[ 12.5  39.5 -29.3  15.4 -12.6 -20.1] : X
[ 84.5  35.0 -45.9  39.9 -12.6 -20.3] : Z
[ 18.9  35.0 -29.3  18.9 -12.6 -20.1] : T
[ 16.9  61.0 -29.3  34.9 -12.6 -20.1] : G
len: [ 12.5  39.5 -29.3  15.4] => 4
len: [ 12.5  39.5 -29.3  15.4 -12.6 -20.1] => 6
places T: [35.0] => 2
len: [18.9 35.0] => 2
len: [ 12.5  39.5 -29.3  15.4 -12.6] => 5
len: [ 16.9  61.0 -29.3] => 3
perm: [-20.3 -12.6  39.9 -45.9  35.0  84.5] => Z

[ 15.2  41.3  29.1  26.8 -24.6 -23.9  22.1  20.7 -22.2 -16.7 -12.1 -18.5
   0.4   7.6  30.2 -48.7   3.8 -10.9 -20.2 -12.8 -13.8  18.7 -10.1 -56.7
  11.3  -0.3   7.2 -31.0  20.5  38.8 -57.2 -42.0  -7.8  -1.4  -1.0 -12.2]  Y
[ 76.7  32.5 -34.4  -5.0   7.2 -33.0  30.5   7.3 -15.6  10.7 -34.2   2.8
  -7.2  -8.9  16.4 -21.9  26.1  32.6 -32.8 -74.4 -27.5  21.0 -20.7  12.8
 -48.8 -51.3  50.2   7.6  45.9  14.1 -67.4  -0.2 -25.5 -38.1 -38.8   3.9]  C
[ 76.7  32.5 -34.4  -5.0   7.2 -33.0  30.5   7.3 -15.6  10.7 -34.2   2.8
  -7.2  -8.9  16.4 -21.9  26.1  32.6 -32.8 -74.4 -27.5  21.0 -20.7  12.8
 -48.8 -51.3  50.2   7.6  45.9  38.8 -57.2 -42.0  -7.8  -1.4  -1.0 -31.1]  R
[-20.2  20.7   0.4  38.8 -24.6 -10.9   7.2 -16.7 -12.8 -10.1 -12.1 -42.0
  -1.0 -23.9 -56.7  -0.3   7.6  11.3  22.1  -1.4  20.5  41.3  -7.8  29.1
  18.7 -57.2  26.8 -12.2  30.1 -22.2 -31.0 -18.5 -48.7 -13.8   3.8  15.2]  M
len: [ 15.2  41.3  29.1  26.8 -24.6 -23.9  22.1  20.7 -22.2 -16.7 -12.1 -18.5
   0.4   7.6  30.2 -48.7   3.8 -10.9 -20.2 -12.8 -13.8  18.7] => 22
perm: [-16.7 -12.1 -18.5   0.4   7.6  30.2 -48.7   3.8 -10.9 -20.2 -12.8 -13.8
  18.7 -10.1 -56.7  11.3  -0.3   7.2 -31.0  20.5  38.8 -57.2 -42.0  -7.8
  -1.4  -1.0 -12.2  15.2  41.3  29.1  26.8 -24.6 -23.9  22.1  20.7 -22.2] => Y
len: [ 15.2  41.3  29.1  26.8 -24.6 -23.9  22.1  20.7 -22.2 -16.7 -12.1 -18.5
   0.4   7.6  30.2 -48.7   3.8 -10.9 -20.2 -12.8 -13.8  18.7 -10.1 -56.7] => 24

[-37.5 -39.0 -70.2  -0.1  77.5 -39.3  33.4 -14.3 -39.3  12.6 -37.5]  E
[ -6.4  30.5 -39.2  -7.4  11.0  -9.6 -15.9  29.2   2.5 -21.9 -21.1]  V
[-34.6 -34.0 -22.5  44.0 -18.4  -3.5 -28.5 -46.4 -13.4 -14.4  16.0]  A
[-21.9  29.2 -21.1  -9.6  11.0   2.5 -15.9 -39.1  -7.4  30.5  -6.4]  U
len: [-34.6 -34.0 -22.5  44.0 -18.4  -3.5 -28.5 -46.4 -13.4 -14.4  16.0] => 11
len: [-34.6 -34.0 -22.5  44.0 -18.4  -3.5 -28.5] => 7
places E: [-39.3] => 6 9
perm: [-39.2 -21.9 -21.1 -15.9  -9.6  -7.4  -6.4   2.5  11.0  29.2  30.5] => V
perm: [ -6.4  30.5  -7.4 -39.1 -15.9   2.5  11.0  -9.6 -21.1  29.2 -21.9] => U

[ 18.0 -51.7 -51.7 -42.6] : moro
[-58.2  31.9  37.0 -55.0] : zofu
[ 18.8 -42.5 -44.6  71.3] : Pebar
[-50.4  23.3 -61.4  27.6] : giko
[-50.4  23.3  27.7 -61.4] : Batim
[ 13.2 -43.7 -47.5 -46.5] : Timab
[-47.6 -47.5 -46.5 -47.5] : bez
[ -5.9 -10.3 -14.6  66.7] : Kamor
[-58.1  31.4  36.3 -55.0] : Vez
places moro: [-42.6] => 4
perm: [-47.5  13.2 -46.5 -43.7] => Timab
places bez: [-47.6] => 1
len: [-50.4  23.3  27.7] => 3
perm: [-61.4 -50.4  23.3  27.7] => Batim
perm: [ 31.4 -58.1 -55.0  36.3] => Vez

[ 12.2  83.7 -35.0  48.6 -56.2  26.1 -70.3 -26.9] = siku
[-58.0  31.2 -54.6  43.1 -46.5  54.4 -35.3  62.3] = fabo
[ -5.1  65.7  12.0 -53.6  24.1 -30.1  28.1 -33.2] = Kad
[ 45.2  -0.3  48.9   8.2 -23.1 -60.2  22.1 -40.5] = pubo
[ 24.1 -33.2  65.7  28.0  -5.1 -53.6  12.0 -30.1] = gisud
[-64.1  -1.3  20.8  71.5 -82.9 -11.5  14.0  70.7] = Vud
[-67.0  28.0 -48.6 -22.3   1.7  60.7 -24.1  65.8] = vit
[ 76.2  63.1 -41.1 -45.3  23.3  21.2 -74.6 -75.5] = Babi
perm: [-30.1  24.1 -33.2  65.7  28.0  -5.1 -53.6  12.0] => gisud
perm: [ 24.1 -30.1  28.1 -33.2  -5.1  65.7  12.0 -53.6] => Kad
len: [ 76.2  63.1 -41.1 -45.3  23.3  21.2 -74.6 -75.5] => 8
len: [ 24.1 -33.2  65.7] => 3
perm: [ 65.8 -67.0  28.0 -48.6 -22.3   1.7  60.7 -24.1] => vit
len: [-67.0  28.0 -48.6] => 3

[  7.1  -0.1 -36.6  53.1   2.0] = Robev
[ -4.6   0.2 -44.8 -41.2 -10.4] = vude
[-12.0   0.2  52.2 -52.0  -3.7] = Rif
[-10.4   0.1 -41.2 -44.8  -4.6] = rokug
[ 52.2  -3.7 -52.0   0.2 -11.9] = kubim
[-10.7   0.9  48.2  63.4   0.3] = lok
[-14.0  -5.2  -9.4  52.5   1.4] = ferur
[ -6.3   3.6 -62.6  19.9  -3.8] = sadi
[-12.0  -1.0 -27.6  -6.8  -2.3] = paraf
[-10.4   0.1 -41.2 -25.6   1.6] = foge
[-27.6  -1.0  -6.8 -12.1  -2.3] = bove
[ 4.9 -2.2 75.7 27.1 -5.9] = fanu
perm: [ 52.2 -52.0  -3.7 -12.0   0.2] => Rif
len: [-12.0] => 1
len: [-14.0  -5.2  -9.4] => 3
perm: [-27.6 -12.0  -6.8  -2.3  -1.0] => paraf
perm: [-41.2 -10.4 -44.8   0.1  -4.6] => rokug

[ 35.0 -45.1  -3.2  21.6 -21.3 -29.3 -69.0  52.6  24.4   1.5 -39.0 -21.4
  29.5 -47.5  22.6  45.1   1.4   0.1 -21.5  -0.1 -25.3  45.1  -5.0 -19.4
  44.3  32.1  21.8 -45.8  32.9 -33.5  -1.1 -25.3  22.6 -21.4 -62.6 -22.7
 -45.2 -22.0]  puven
[-53.4  13.5 -37.2  54.0  48.4  52.3 -53.0 -19.6   9.5 -57.1  24.4 -13.8
 -18.4  11.6  30.4 -24.6   0.0  39.6 -57.8  38.9 -42.1   4.3  32.8  24.7
 -38.1 -50.8  38.9 -34.0 -57.3  38.9 -27.5 -50.8  60.2  -7.4  44.8  39.0
  61.5 -42.2]  gonef
[ -3.2 -22.0 -25.3  22.6 -33.5   1.4 -21.4 -29.3  45.1 -19.4 -45.2  24.4
 -21.5  32.1 -45.8  -5.0  45.1 -47.5  29.5 -21.4  -1.1 -21.4  -0.1 -22.7
 -69.0  22.6 -62.6  52.6  21.6   1.5 -25.3  35.0  21.8  32.9 -45.1 -39.0
  44.3   0.1]  Sifib
places puven: [35.0] => 1
places puven: [-45.1] => 2
places gonef: [-7.4] => 34
places Sifib: [-0.1] => 23
places Sifib: [-21.4] => 7 20 22
perm: [-69.0 -62.6 -47.5 -45.8 -45.2 -45.1 -39.0 -33.5 -29.3 -25.3 -25.3 -22.7
 -22.0 -21.5 -21.4 -21.4 -21.3 -19.4  -5.0  -3.2  -1.1  -0.1   0.1   1.4
   1.5  21.6  21.8  22.6  22.6  24.4  29.5  32.1  32.9  35.0  44.3  45.1
  45.1  52.6] => puven
perm: [-69.0 -62.6 -47.5 -45.8 -45.2 -45.1 -39.0 -33.5 -29.3 -25.3 -25.3 -22.7
 -22.0 -21.5 -21.4 -21.4 -21.4 -19.4  -5.0  -3.2  -1.1  -0.1   0.1   1.4
   1.5  21.6  21.8  22.6  22.6  24.4  29.5  32.1  32.9  35.0  44.3  45.1
  45.1  52.6] => Sifib

[ 54.7  11.5 -26.3 -73.1] -> Zeg
[ 14.6 -21.2  67.7 -34.9] -> nafis
[ 54.8 -19.8 -73.1  -4.2] -> telev
[ -7.0  21.3 -38.6   3.1] -> lomi
[-19.7  -4.2  54.8 -73.1] -> zede
[ 50.4 -25.0  33.4  -2.9] -> zegi
perm: [-73.1 -19.8  -4.2  54.8] => telev
len: [-19.7] => 1
places telev: [-73.1] => 3
perm: [-73.1  54.8  -4.2 -19.7] => zede

[-33.4  -0.5  32.7 -41.8 -37.8  50.5 -44.5  42.6 -40.3 -29.7  53.6 -47.5
  38.8 -45.1 -15.7 -47.9 -26.9 -37.7 -42.9  40.6 -50.5  54.2  50.1 -24.2
 -45.8   3.4  39.4  54.0 -32.4 -31.4  45.6  21.7  23.8 -30.6] = zes
[ -3.5  42.9 -22.8 -69.4 -34.2  66.7 -68.7  48.2 -19.4 -67.8   9.0   3.5
  32.4 -75.7 -45.9 -74.3 -18.5 -51.9  10.0  54.5  -1.8  32.2  69.1 -37.5
 -59.6 -48.8  70.2  43.3  40.4 -22.0 -22.3  51.1   2.3 -14.1] = fofa
[ 43.5   3.7 -16.7  30.0  35.3 -47.5  36.3 -40.2  47.3  23.7 -54.7  43.4
 -45.2  32.6  19.6  32.2  -1.0  25.3  51.6 -40.8  45.6 -63.5 -37.3   9.4
  39.7  -7.8 -37.7 -55.8  46.2  35.8 -40.6 -18.3 -62.9  37.4] = mobe
[ 24.5 -37.0  44.6  27.5  30.6 -28.1  28.0 -24.5  25.2  36.5  32.1 -26.4
 -20.0  26.0  40.4  31.3 -21.0  10.0  11.9 -17.3 -24.5  -1.3 -26.0  -3.8
  21.7  35.4 -32.6 -10.0 -20.9  25.2  35.9 -36.8 -18.4  21.9] = Pib
[ 36.9 -43.9  24.2  34.4  31.3 -30.2  34.5 -34.6  27.9  29.0   7.8 -33.8
 -43.8  33.0  24.5  34.6 -15.6  23.8  15.3  -8.2 -37.6 -35.9 -24.4 -11.9
  32.2  11.3 -35.8 -23.1 -37.9  30.9  27.7 -36.9 -42.6  29.9] = delo
[ 64.0  25.6   9.6 -39.7  17.6  35.0 -30.1  21.8  28.8 -47.3  13.3 -14.1
 -14.1 -44.4  -8.8 -45.7 -44.9 -40.2  46.8  48.5  -6.2   6.0  56.6 -47.7
 -21.3 -57.2  42.3  25.6  40.9  32.2   9.2  21.6 -72.0  58.3] = refak
[-19.8  42.3 -35.2 -42.2 -26.6  28.4 -41.0 -37.7 -18.4 -43.4 -28.1  27.5
  32.5 -38.6 -42.2 -42.6   5.0 -26.3 -37.7  22.9 -26.3  16.4  21.9 -26.3
 -33.1 -37.7  40.3  13.3 -37.7 -24.5 -26.3  43.6 -37.7 -22.0] = fikev
[-72.6 -15.7  19.2   4.3 -38.2  12.9  -5.7   9.6 -51.0  15.6  39.0 -27.9
  46.0   2.4  13.3   4.8  32.8  10.6 -79.5  -5.7 -38.0  41.2  -8.6  37.9
 -17.3  47.9 -10.0  22.9 -53.6 -36.8  22.8  -4.2  85.1 -59.9] = dorim
[-19.9 -47.2  76.7   0.1  -6.6  21.6 -15.6   9.6 -30.5  12.9  64.3 -89.1
   5.2  -8.5  38.5  -1.8 -29.0 -24.4 -37.3  22.8 -79.4  39.1  16.0 -21.3
 -28.1  54.3   0.3  35.9 -52.7   6.2  74.0 -17.9   5.7  -9.6] = rosib
[-41.1  30.7 -37.3  16.8 -14.3 -27.4  23.7   2.2  -6.7  14.3 -44.2  52.2
  22.6  28.2 -16.6  21.6  49.0  39.7 -18.1 -44.8  50.6 -24.6 -41.6  53.7
  29.0  20.8  -8.7 -39.4  21.2 -30.5 -44.9  14.0  43.8 -41.8] = pup
[-55.3  33.1 -33.3  -8.7 -29.1  -8.8   1.7  26.4 -26.1  -6.3 -37.7  48.0
  40.1   6.2 -27.3  -2.5  41.2  26.1 -33.5 -29.2  48.6  10.7 -13.7  39.7
   4.9  15.0   5.5 -24.0  16.9 -38.8 -36.6  23.9  56.7 -46.1] = rimev
[ 34.2  40.4 -23.5 -48.1  -6.3  29.7 -31.6  23.6  11.0 -55.7  -2.4   7.9
 -22.8 -49.4 -41.9 -50.9 -32.6 -38.4  42.9  37.1  16.4  -3.9  44.2 -43.9
 -30.2 -68.0  42.2  16.9  39.6   2.4  -8.4  37.3 -51.5  23.5] = Sosag
places fikev: [-26.3] => 18 21 24 31
len: [-33.4  -0.5  32.7 -41.8 -37.8  50.5 -44.5  42.6 -40.3 -29.7] => 10
len: [ 36.9 -43.9  24.2  34.4  31.3 -30.2  34.5 -34.6  27.9  29.0   7.8 -33.8
 -43.8  33.0  24.5  34.6 -15.6  23.8  15.3  -8.2 -37.6 -35.9 -24.4 -11.9
  32.2  11.3 -35.8 -23.1 -37.9  30.9  27.7] => 31
len: [-41.1  30.7 -37.3  16.8 -14.3 -27.4  23.7   2.2  -6.7  14.3 -44.2  52.2
  22.6  28.2 -16.6  21.6  49.0  39.7 -18.1 -44.8  50.6 -24.6 -41.6  53.7
  29.0  20.8  -8.7 -39.4  21.2 -30.5 -44.9  14.0  43.8 -41.8] => 34

[-15.0   6.5  -4.1 -16.0  14.7  -1.0 -13.1  71.6  -6.8 -33.6   9.8 -17.4
  15.3  -6.2  -8.5   9.6 -23.9   9.8 -14.8  -8.9 -64.1] -> defor
[ -7.6 -59.1  -8.7 -11.7 -42.1  31.2 -54.7  54.5  -0.9  -7.9 -62.0  -3.4
 -43.0 -10.2 -10.2 -66.4 -20.3 -67.8  -0.9  -8.4 -29.8] -> papat
[-20.4  13.2  -7.4 -16.6  17.2 -10.3  11.6  45.3   0.2 -32.4  12.4 -20.1
  20.5 -13.0 -17.6  13.8  -6.3  16.2 -16.8 -12.9 -42.4] -> Vuzol
[-28.1 -22.2 -16.4 -26.2 -31.4 -10.6  -5.6 -19.9  -4.5  -7.4 -22.4 -12.8
 -32.9 -29.4 -26.1 -26.0  -8.9 -22.6 -13.9 -26.4  -0.2] -> Mor
[-34.9  -1.7 -16.6 -29.8   6.8  12.3  32.2  18.7  11.5   8.3  -5.3 -21.8
  -4.3 -31.9 -27.5  -9.1  30.9  -7.7  -0.2   0.3  70.9] -> kulam
[-20.4  13.2  -7.4 -16.6  17.2 -10.3  11.6  45.3   0.2 -32.4  12.4  16.5
  42.5  23.6  23.9  45.2 -23.2  43.0  14.7  21.3 -25.1] -> bipo
[-42.8 -16.5 -20.3 -32.6 -16.0  -2.1  22.1 -10.3   6.4  15.7 -20.5 -19.8
 -24.8 -41.4 -41.1 -26.1  27.6 -23.8 -20.0 -36.4  47.6] -> Med
[-34.9  -1.7 -16.6 -29.8   6.8  12.3  32.2  18.7  11.5   8.3  -5.3 -21.8
  -4.3 -31.9 -27.5  -9.1  30.9  -7.7 -19.5 -29.8  41.8] -> Seba
[-26.3   9.9 -21.6 -34.5 -26.3 -26.3  39.2  -6.4   4.0   6.7   6.6 -26.3
  -1.3 -41.8 -39.6   1.7  25.9   2.3 -26.8 -38.5  40.6] -> Tobi
len: [ -7.6 -59.1  -8.7 -11.7 -42.1  31.2 -54.7] => 7
len: [ -7.6 -59.1  -8.7 -11.7 -42.1  31.2 -54.7  54.5  -0.9  -7.9 -62.0  -3.4
 -43.0 -10.2 -10.2 -66.4 -20.3 -67.8  -0.9  -8.4 -29.8] => 21
places Tobi: [-26.3] => 1 5 6 12

[ -1.8   7.2 -14.6   5.7   5.7  10.2   9.1   4.0 -26.7  -1.6  -8.1  15.1
   4.4  -7.9   2.7  16.2  14.0   3.3]  dato
[  5.8  21.0   6.0   2.6 -16.4 -15.4   5.5  -7.3   4.5 -26.4  -1.8   4.1
 -16.6   5.8  26.7  15.9  -0.1 -11.6]  rufi
[ -1.8   7.2 -14.6   5.7   5.7  10.2   9.1   4.0 -26.7  -1.6  -8.1  15.1
   4.4  -7.9   2.7  28.2  27.7   1.8]  keku
[  4.5   6.0  21.0   5.8 -11.6 -15.4   5.6   4.1 -26.4  -0.1  -7.3  26.7
   2.6  15.9   5.8 -16.6 -16.4  -1.8]  topus
[  1.4  -7.9 -31.4  -5.8  16.3  25.9  -6.9 -14.2  -4.9 -19.5  -2.5   7.9
  -2.6 -23.3 -11.6  25.4  22.7  -0.6]  ven
[ -2.4 -13.7 -24.5  -7.1  11.2  17.7 -12.9  12.6   6.4   0.6   9.1   1.0
  -4.2   3.1  -2.0   0.1  -0.4   0.6]  Sepif
[ -2.2 -14.3 -10.3 -13.8   5.1   8.6 -17.8  -6.3  22.3   1.2   0.5 -20.3
  -9.6  -2.8 -12.2  10.9   8.7  -2.3]  taz
[  5.1   8.6  10.9   8.6 -13.8 -10.3  -2.3  22.3 -12.2   1.2  -9.6   0.5
 -20.3 -14.3 -17.8  -6.3  -2.2  -2.8]  Tiga
[  2.6  15.9   5.8 -15.4  -1.8  21.0 -16.6  26.7  -7.3   4.1 -16.4  -0.1
 -11.6   6.0   4.5 -26.4   5.7   5.8]  bago
perm: [ -2.3   8.7  10.9 -12.2  -2.8  -9.6 -20.3   0.5   1.2  22.3  -6.3 -17.8
   8.6   5.1 -13.8 -10.3 -14.3  -2.2] => taz
places bago: [-16.4] => 11
perm: [-26.4 -16.6 -16.4 -15.4 -11.6  -7.3  -1.8  -0.1   2.6   4.1   4.5   5.6
   5.8   5.8   6.0  15.9  21.0  26.7] => topus
len: [  1.4  -7.9 -31.4  -5.8  16.3  25.9  -6.9 -14.2  -4.9 -19.5  -2.5   7.9
  -2.6 -23.3 -11.6  25.4  22.7  -0.6] => 18
perm: [-16.4  26.7   5.6   4.5  21.0   5.8  15.9   2.6 -11.6   6.0  -1.8   5.8
 -26.4 -16.6 -15.4  -7.3  -0.1   4.1] => topus

